[-5 -4 5 6 -6 2 5 5 45 1 1 1 -6 1 -7 17 -1 -2 -6 -7 3 3 -8 0 -9 -1 6 -1 5 -7 5 -7 25 19 -16 6 3 -1 -1 1 3]
takor
[46 7 -7 -4 12 17 43 -11 0 1 0 24 -46 -16 -7 22 0 16 -28 -13 0 19 -50 6 -22 1 21 -13 18 7 -16 -11 -28 6 -33 -15 -3 0 29 7 3]
fato
[-7 7 6 -2 -1 -4 -18 -6 4 12 10 -22 19 4 27 -13 -7 12 4 -17 2 -4 5 1 11 -3 -5 -13 -5 8 0 14 -24 -7 16 -12 1 -11 9 -6 4]
Fov
[11 0 -6 2 8 5 -1 -6 2 -8 12 -11 -7 -7 -14 -5 2 -13 -10 11 11 9 -1 3 9 2 -13 8 -6 4 -13 -3 -10 -7 5 1 3 11 10 1 0]
milel
[-20 -3 -4 3 -12 -2 -23 8 1 -5 -3 23 -13 3 -4 64 1 -12 13 22 -14 -16 -1 -14 -1 17 11 0 -2 7 25 -6 7 3 -1 -6 -10 3 -68 3 6]
milel
[-21 -6 3 -2 5 -2 -61 -6 4 -14 7 -17 5 -13 -13 14 3 -17 -12 12 8 1 -10 8 28 9 -2 9 -9 3 -4 -9 -19 -14 22 -4 -5 -2 15 -13 -8]
Fov
[3 5 10 14 1 7 -14 -5 17 0 22 -24 -27 -11 1 46 0 -12 -5 -3 13 6 -11 3 7 0 -5 1 0 7 7 1 -5 -16 6 -5 6 9 -9 -2 -4]
Fov
[20 1 -6 15 3 8 22 6 7 0 3 -20 -8 5 -24 8 10 -33 8 31 18 10 29 -6 -5 -1 -29 22 -12 -10 2 -9 55 -8 -10 32 15 36 -12 17 -2]
tivaz
[-16 7 11 -4 -5 -7 -21 6 2 9 6 -2 11 12 28 18 -6 8 12 -6 -6 -13 5 -12 0 -2 8 -6 -4 3 14 17 3 -2 -9 -17 0 -6 -28 3 -2]
takor
[-17 -3 0 11 -11 1 -21 9 12 -1 -2 -5 -5 8 -3 53 2 -24 16 23 -3 -11 18 -11 -4 9 -6 22 -9 0 31 -1 36 -10 -6 6 -3 13 -59 8 -5]
milel
[58 12 -8 14 7 20 68 1 14 4 2 7 -53 -5 -22 56 12 -19 4 26 7 7 -1 -14 -32 2 -8 35 -6 3 3 -10 54 -9 -57 13 23 50 -39 28 2]
tivaz
[35 17 -4 -8 7 7 31 1 -2 7 -2 34 -24 6 18 27 -3 24 4 -19 -15 -7 -22 -8 -17 1 22 -4 2 20 -4 14 -15 0 -36 -24 0 0 -27 14 0]
fato
[-30 -3 13 7 -2 -3 -45 2 12 6 16 -27 14 3 7 17 -5 -8 -3 -5 6 0 -8 5 12 -3 -4 -5 1 -6 11 -3 1 -8 15 -2 -2 -9 9 -11 -4]
Fotob
[2 -1 13 10 -10 7 47 21 3 15 -6 26 -21 8 -12 22 -1 6 11 2 -6 5 -4 -11 -41 -4 13 2 15 -22 13 -26 61 21 -43 16 2 -108 -14 15 -2]
tivaz
[13 8 8 10 -2 0 29 1 11 18 7 -30 14 6 15 -26 6 -4 3 -10 16 7 18 -2 -9 -12 -22 -9 1 -8 -2 11 21 0 -8 8 11 1 19 8 3]
tivaz
[-17 2 6 2 -9 -5 -11 8 4 10 -3 10 3 20 16 19 0 11 10 -4 -12 -14 -2 -8 -4 1 16 -5 8 -6 14 3 9 5 -6 -11 -2 -11 -26 -1 4]
takor
[-21 -7 11 10 -12 -2 -7 6 15 9 9 -3 -13 -9 -7 46 -4 -10 -10 -2 8 13 -28 2 -12 -2 16 -5 23 -12 14 -18 14 9 -9 7 -1 -15 4 -7 -3]
takor
[-30 -6 15 0 -18 -6 -10 13 3 7 0 25 -5 4 11 37 -8 14 7 -15 -17 -8 -23 -2 -15 5 39 -16 20 -11 21 -5 11 23 -13 -7 -12 -29 -25 -3 6]
takor
[-53 -13 17 1 -14 -12 -57 8 4 -2 10 -3 17 2 -2 21 -5 -7 3 2 -1 -12 -1 -1 10 5 7 -3 8 -11 23 -14 11 7 17 9 -10 -20 -10 -15 -6]
ven
[-23 -5 -6 15 -8 -16 -10 8 12 3 6 -44 25 7 -15 -4 3 -38 10 27 20 0 47 -9 13 -4 -37 16 -13 -9 14 -2 43 -12 25 25 12 17 -18 5 -5]
Gizov
[14 8 -4 -4 -3 7 10 7 1 -4 -13 41 -36 4 -11 54 6 6 7 13 -19 -5 -18 -4 -22 10 22 15 2 4 9 -2 13 2 -32 -10 -3 14 -50 17 -2]
tivaz
[-16 0 2 14 -13 -1 -20 8 13 0 5 -11 -4 2 -1 62 2 -23 12 23 4 -9 10 -16 -1 2 -3 11 -11 -3 22 -5 36 -13 0 8 1 21 -50 4 2]
milel
[6 6 -2 11 -12 -7 62 15 1 25 -4 -30 31 21 12 -54 -2 -5 21 -4 14 0 60 -8 -17 -21 -32 1 -2 -17 3 15 55 9 -5 28 18 6 5 7 9]
tivaz
[-48 -7 28 13 -26 -9 -5 21 22 28 7 -1 6 12 19 47 -18 4 13 -14 -3 -3 -3 -7 -29 -4 24 -22 21 -24 37 -8 49 19 -11 4 1 -30 -35 -1 2]
takor
[-42 -6 29 -10 8 -5 -78 7 -8 -14 -6 14 22 10 -1 -3 -2 14 11 4 -16 -10 -1 -11 6 5 17 19 -14 -7 12 -1 16 -3 -5 -10 -8 -3 -4 -8 -2]
ven
[-12 -12 10 37 -18 3 25 14 15 9 6 7 -22 0 -16 61 -2 -16 6 11 1 4 -6 -6 -30 2 11 2 13 -10 24 -19 60 12 -22 24 1 -1 -28 7 -3]
tivaz
[16 6 -13 3 0 3 31 7 0 2 -6 4 -8 15 -3 14 9 -11 26 22 -2 -9 38 -18 -11 6 -21 20 -15 7 4 12 34 -5 -18 11 7 34 -57 21 6]
milel
[-20 -15 -32 5 -31 -12 47 26 -10 9 -27 35 8 36 0 15 3 -5 41 21 -24 -29 52 -20 -14 8 1 2 3 -2 35 6 38 21 5 28 -12 -7 -103 13 17]
Besak
[-9 2 1 15 -2 -1 -46 -3 24 -1 24 -39 -8 -13 -5 62 0 -40 -10 28 17 4 -10 2 16 7 -19 8 -6 4 14 -3 5 -24 19 -1 -6 14 -16 -2 -6]
Fov
[-16 -15 -10 13 -21 -1 13 16 5 5 3 15 -16 -2 -15 51 2 -20 3 12 -2 -1 -5 -2 -11 5 6 -1 15 -4 17 -20 19 16 5 12 -5 -12 -40 2 4]
ven
[-1 0 -19 4 -15 -4 40 16 -7 10 -14 23 -2 22 5 16 3 -3 28 12 -14 -20 34 -17 -11 7 -2 3 0 7 16 13 19 9 -13 8 -1 5 -74 11 11]
milel
[60 9 -30 -5 9 18 51 -3 -7 -3 -12 47 -61 -4 -14 60 9 3 -3 15 -17 -5 -30 -9 -17 10 15 11 -1 25 -8 -1 -16 -2 -40 -18 0 26 -55 23 9]
fato
[-45 -16 -5 7 -22 -11 -17 7 4 6 3 -18 22 -3 -6 3 -3 -22 0 4 7 -1 12 3 12 -6 -6 -14 9 -11 19 -9 1 12 40 16 -6 -25 -8 -15 5]
Gizov
[21 4 -22 4 7 4 5 -5 -10 -8 -3 4 -14 -3 -3 23 5 -13 3 17 -3 -9 5 -4 8 8 -6 14 -9 21 -2 6 -17 -15 0 -9 -2 18 -30 6 3]
milel
[39 10 -29 0 0 7 33 5 -4 -8 -12 37 -43 6 -5 63 9 -6 20 21 -21 -18 2 -19 -13 14 5 23 -14 24 9 4 7 -10 -38 -14 1 36 -93 27 8]
milel
[14 4 -3 -2 6 12 -35 -2 3 -18 -2 21 -30 -4 -16 61 8 -13 2 31 -10 -11 -18 -11 1 16 7 32 -19 14 7 -3 0 -15 -22 -15 0 27 -49 5 -4]
Besak
[-20 -15 -7 -11 5 -4 -37 -1 -16 -20 -15 11 13 4 -6 -17 5 4 6 15 -9 -9 9 6 16 9 9 11 -14 0 -1 -5 -10 1 19 0 -9 -1 -7 -9 -1]
ven
[-31 -8 7 -5 14 -6 -93 -13 2 -18 7 -29 23 -13 -1 1 4 -12 -13 8 8 0 -6 6 42 4 -6 6 -15 10 0 2 -39 -25 45 -12 -3 0 23 -17 -5]
Fov
[-47 -17 -8 7 -29 -10 -19 16 4 4 -3 10 1 3 -6 52 3 -13 12 5 -13 -18 7 2 -3 9 12 -5 11 -11 35 -10 17 14 14 10 -13 -21 -64 -7 8]
ven
[-7 -4 -2 2 -15 -4 22 3 7 14 6 -9 6 2 10 5 -8 -3 -6 -16 4 2 0 6 -3 -6 -1 -20 16 1 8 0 -3 10 13 6 -1 -22 2 -5 9]
takor

[6 -16 -7 -14 7 52 6 -7 18 -19 -2 6 7 -3 -12 48 -68 27 -4 -49 -29 10 -4 17 7 -12 25 -5 -15 19 8 -19 12 27 -6 14 15 -1 0 6 1]
<59>
[22 -13 28 2 1 66 -41 -1 0 -35 7 7 -8 1 8 28 -42 44 7 -21 27 -18 -13 -12 3 -5 20 -23 16 27 45 4 22 -27 -18 -6 31 13 -3 13 -11]
<55>
[89 -37 29 -18 -30 -27 43 17 1 6 1 27 -20 -18 -11 -23 -22 -32 11 19 23 5 -13 -53 -6 -10 -6 -3 -27 -18 6 -4 26 -2 25 23 26 15 -15 -10 5]
<49>
[74 -5 54 -13 24 55 -54 -11 26 -39 -6 18 -30 0 -6 39 -32 15 -10 -14 6 -7 -7 -24 6 -8 27 7 -4 12 2 11 29 5 36 -5 40 22 3 13 -9]
<59>
[66 -3 55 15 47 -22 -29 6 -13 -50 -1 25 -8 -2 22 -67 4 -20 6 65 42 -10 -7 -32 -1 14 -11 11 -5 -15 15 19 5 -37 40 -2 19 6 2 21 -5]
<49>
[40 -10 45 -3 39 64 -21 19 -4 -14 -5 7 -8 31 9 55 -33 37 -6 -12 -16 3 -7 -21 1 4 19 -13 -5 -8 0 0 -4 -25 5 9 51 -4 8 24 0]
<59>
[105 -26 51 4 6 27 -42 11 8 -13 2 18 -21 -21 15 3 8 24 0 24 40 2 -20 -61 -3 1 19 5 -22 -10 1 9 24 -40 21 22 52 27 6 13 6]
<59>
